Below are the code and all the weights of a small trained network. Each question names an input and a target symbol and asks about switching units off, where a switched-off unit gives its printed mean instead of its output.

import numpy as np


def w(rows, s, z=0):
    codes = np.array(rows[::2]) - 128.0
    scale = np.full(codes.shape[1], s)
    scale[-1] = z or s
    return codes * scale


def f(y):
    return y / 2 * (1 + np.tanh(0.7978845608 * (y + 0.044715 * y**3)))


def softmax(a):
    e = np.exp(a - a.max(-1, keepdims=True))
    return e / e.sum(-1, keepdims=True)


def log_softmax(a):
    a = a - a.max(-1, keepdims=True)
    return a - np.log(np.exp(a).sum(-1, keepdims=True))


def net(x, mask):
    ids = ['αδεηθλξπτω'.index(c) for c in x.split()]
    T = len(ids)
    res = E[ids] + P[:T]
    u = 0
    for l in range(2):
        q, k, v = (res @ M[l].T for M in (Q, K, V))
        z = softmax(np.where(np.tri(T) > 0, q @ k.T / 2**0.5, -1e9)) @ v
        res = res + np.where(mask[u], z, O[l][:, -1]) @ O[l][:, :-1]
        u += 1
        y = f(res @ A[l][:, :-1].T + A[l][:, -1])
        res = res + np.where(mask[u : u + 8], y, B[l][:, -1]) @ B[l][:, :-1]
        u += 8
    return log_softmax(res[-1] @ U[:, :-1].T + U[:, -1])


Q, K, V, O, A, B = {}, {}, {}, {}, {}, {}
E = w([
[79,74,209,124,114,134,68,148,180],'α',
[134,172,100,74,126,106,52,66,162],'δ',
[155,94,58,150,100,90,166,254,151],'ε',
[110,158,169,165,191,179,153,137,106],'η',
[116,131,106,134,138,29,162,205,225],'θ',
[160,138,107,166,56,134,97,236,157],'λ',
[173,78,102,175,147,84,96,98,134],'ξ',
[199,123,151,68,157,94,167,107,131],'π',
[227,172,112,147,69,138,150,207,210],'τ',
[139,194,74,100,119,62,112,224,210],'ω',
],0.019)
P = w([
[159,187,148,206,23,2,158,109,196],'0',
[160,142,129,158,35,44,136,135,165],'1',
[162,121,118,148,56,67,128,155,160],'2',
[160,109,112,128,79,87,114,161,155],'3',
[169,101,109,124,103,102,114,160,160],'4',
[161,100,106,120,117,119,111,160,167],'5',
[168,99,103,119,136,128,99,162,168],'6',
[169,100,96,121,157,130,97,163,169],'7',
[168,105,93,116,172,144,94,156,180],'8',
[172,92,95,110,187,158,85,154,182],'9',
[168,106,82,113,205,165,84,154,184],'10',
[170,103,76,108,224,165,81,155,179],'11',
[171,104,79,107,235,180,76,155,179],'12',
[170,107,74,102,248,189,71,149,191],'13',
],0.0079)
Q[0] = w([
[141,168,85,119,102,106,124,233,233],'0.h0',
[99,124,132,104,93,129,130,2,29],'0.h0',
],0.0099)
K[0] = w([
[133,119,97,118,254,201,92,98,160],'0.h0',
[172,96,81,88,62,65,96,133,206],'0.h0',
],0.0083)
V[0] = w([
[2,116,203,124,104,155,77,83,119],'0.h0',
[156,126,63,71,111,65,30,123,228],'0.h0',
],0.006)
O[0] = w([
[143,57,50,74,124,248,145,146,255,3],'0.h0',
[73,214,116,226,159,61,237,26,235,241],'0.h0',
],0.0055,0.0051)
A[0] = w([
[138,69,28,101,87,176,204,163,202,3],'0.n0',
[122,2,121,75,126,216,47,166,31,144],'0.n1',
[159,115,127,175,118,138,150,192,78,119],'0.n2',
[141,82,78,107,150,138,197,93,164,55],'0.n3',
[167,166,127,12,77,157,38,115,131,96],'0.n4',
[64,109,16,82,82,156,69,175,92,4],'0.n5',
[17,137,115,82,169,91,186,172,157,23],'0.n6',
[119,163,199,171,129,222,191,160,83,142],'0.n7',
],0.009,0.0046)
B[0] = w([
[75,126,128,46,151,74,85,46,188,249],'0.n0',
[149,101,157,156,131,142,201,17,122,252],'0.n1',
[115,129,120,152,147,139,193,134,173,235],'0.n2',
[140,154,180,122,99,123,122,121,33,143],'0.n3',
[120,198,144,185,138,120,194,146,163,216],'0.n4',
[99,106,131,82,122,64,187,180,87,180],'0.n5',
[170,101,126,149,111,134,61,125,133,200],'0.n6',
[156,145,134,143,254,107,108,158,183,144],'0.n7',
],0.0098,0.0025)
Q[1] = w([
[231,151,110,245,169,49,181,131,218],'1.h0',
[217,128,153,166,173,25,184,136,219],'1.h0',
],0.011)
K[1] = w([
[127,133,118,141,253,185,117,89,110],'1.h0',
[126,126,150,112,250,185,111,109,88],'1.h0',
],0.017)
V[1] = w([
[174,86,154,78,126,112,194,2,95],'1.h0',
[149,234,116,76,105,170,154,186,137],'1.h0',
],0.0076)
O[1] = w([
[214,93,187,45,147,197,158,148,255,204],'1.h0',
[27,199,212,210,199,86,117,161,106,5],'1.h0',
],0.0082,0.0023)
A[1] = w([
[155,112,165,81,113,203,114,70,178,12],'1.n0',
[47,132,153,215,45,228,68,114,2,92],'1.n1',
[195,92,120,103,97,157,76,148,193,53],'1.n2',
[149,85,33,71,69,102,146,126,137,90],'1.n3',
[83,218,107,62,102,78,100,174,43,172],'1.n4',
[145,118,134,46,109,85,42,99,171,143],'1.n5',
[135,153,193,120,198,115,166,226,139,107],'1.n6',
[57,172,31,145,102,97,71,149,94,2],'1.n7',
],0.0095,0.0062)
B[1] = w([
[38,122,98,192,122,72,43,223,87,185],'1.n0',
[216,104,240,163,30,3,180,151,247,146],'1.n1',
[127,108,147,100,171,109,154,8,14,245],'1.n2',
[131,135,183,175,247,156,67,144,87,206],'1.n3',
[215,33,143,188,255,213,135,67,162,194],'1.n4',
[101,110,106,163,90,212,172,180,134,255],'1.n5',
[90,201,135,55,68,120,113,189,59,214],'1.n6',
[71,140,159,10,2,173,130,74,67,178],'1.n7',
],0.0079,0.0098)
U = w([
[116,126,202,144,117,136,135,125,137,11],'α',
[81,163,146,86,123,133,140,46,112,33],'δ',
[75,115,120,98,160,52,150,110,116,3],'ε',
[96,181,170,182,146,113,89,169,83,53],'η',
[65,74,145,144,97,192,100,169,133,204],'θ',
[96,120,60,160,85,148,230,143,67,70],'λ',
[130,111,79,121,90,19,38,137,93,123],'ξ',
[213,119,116,167,161,164,147,134,107,128],'π',
[135,157,88,138,143,119,125,156,223,215],'τ',
[150,128,159,1,117,135,175,142,117,228],'ω',
],0.0079,0.0053)

Each question gives the input, a string of symbols that net reads in full, and the target symbol t.
The units are the heads (2 rows each of Q, K, V and O) and the neurons (one row each of A and B). Each row of codes is followed by its name. A weight is (code - 128) times the scale printed after its matrix; where a second scale follows, it is the last column's (O, A, B and U).
mask holds one flag per unit, layer by layer, with each layer's heads first. A switched-off unit (its flag False) gives its mean, the last column of its rows in O or B, instead of its output. The means were averaged over made-up inputs and are rounded, as every weight is.
A unit's drop is (log p(t) with every unit on - log p(t) with that unit switched off) / (log p(t) with every unit on - log p(t) with every unit switched off).
The circuit of an input: a set's keep is (log p(t) with only the set's units on - log p(t) with every unit switched off) / (log p(t) with every unit on - log p(t) with every unit switched off). Starting from the 12 units with the biggest drops (on a tie, the unit counted first), units are removed one at a time, each time the one whose removal leaves the highest keep (on an exact tie, the one counted first), for as long as the keep stays at least 0.8.
circuit, biggest first: the units of the circuit, biggest drop first
most important unit: the unit with the biggest drop
k most important neurons: the k neurons with the biggest drops, biggest first
top k neurons in layer l: the k neurons of layer l with the biggest drops, biggest first
input τ τ δ θ λ θ ε, target τ: 3 most important neurons : [0.n0; 0.n1; 1.n7]
input θ α δ α θ τ, target θ: circuit, biggest first : [0.h0; 1.n5; 0.n0; 1.n0]
input ξ δ δ δ δ ξ θ π ξ ε, target π: 2 most important neurons : [1.n3; 0.n7]
input η α π θ ξ π π ξ ε η π τ π λ, target ω: top neuron in layer 1 : [1.n5]
input π η τ θ ξ ε π δ ξ π ε θ λ, target λ: top 2 neurons in layer 0 : [0.n1; 0.n7]
input δ θ π η η, target ω: circuit, biggest first : [0.h0; 1.n6; 0.n7]
input ξ π δ, target τ: circuit, biggest first : [1.n2; 1.n7; 0.h0]
input τ ξ ξ θ ξ π λ θ α α λ, target θ: circuit, biggest first : [0.h0; 0.n0; 1.n5; 1.n0]
input π ξ θ δ θ, target τ: circuit, biggest first : [0.h0; 1.n2]
input π ξ π λ ε ω π π θ ξ ξ ω, target π: top 2 neurons in layer 1 : [1.n3; 1.n2]
input π ξ ξ η θ, target θ: top 2 neurons in layer 1 : [1.n7; 1.n5]
input θ π θ ξ π π α δ ω η, target η: 3 most important neurons : [0.n7; 1.n6; 0.n0]
input ξ τ ξ π ξ π η ξ, target ξ: top 2 neurons in layer 0 : [0.n7; 0.n0]
input λ δ λ θ, target τ: 2 most important neurons : [0.n0; 0.n1]
input π ε π ε η δ ω ω ξ ξ α, target α: 2 most important neurons : [0.n7; 0.n1]
input π α π ξ η θ τ ξ θ θ λ ε τ, target τ: top 2 neurons in layer 0 : [0.n0; 0.n4]
input δ η ξ π ω τ, target τ: 3 most important neurons : [1.n2; 0.n4; 0.n0]
input ω π τ π ξ ξ ω π ξ α ω π λ, target ω: top 2 neurons in layer 1 : [1.n6; 1.n2]
input ε θ λ ε ε π η ξ δ θ ξ π η, target ω: circuit, biggest first : [1.n6; 0.n7; 1.n0]
input δ π π ω ξ α τ, target θ: most important unit : 1.n5
input π π ε π τ α ω, target θ: most important unit : 1.n5
input π ξ π ω, target ω: circuit, biggest first : [1.h0; 1.n6]
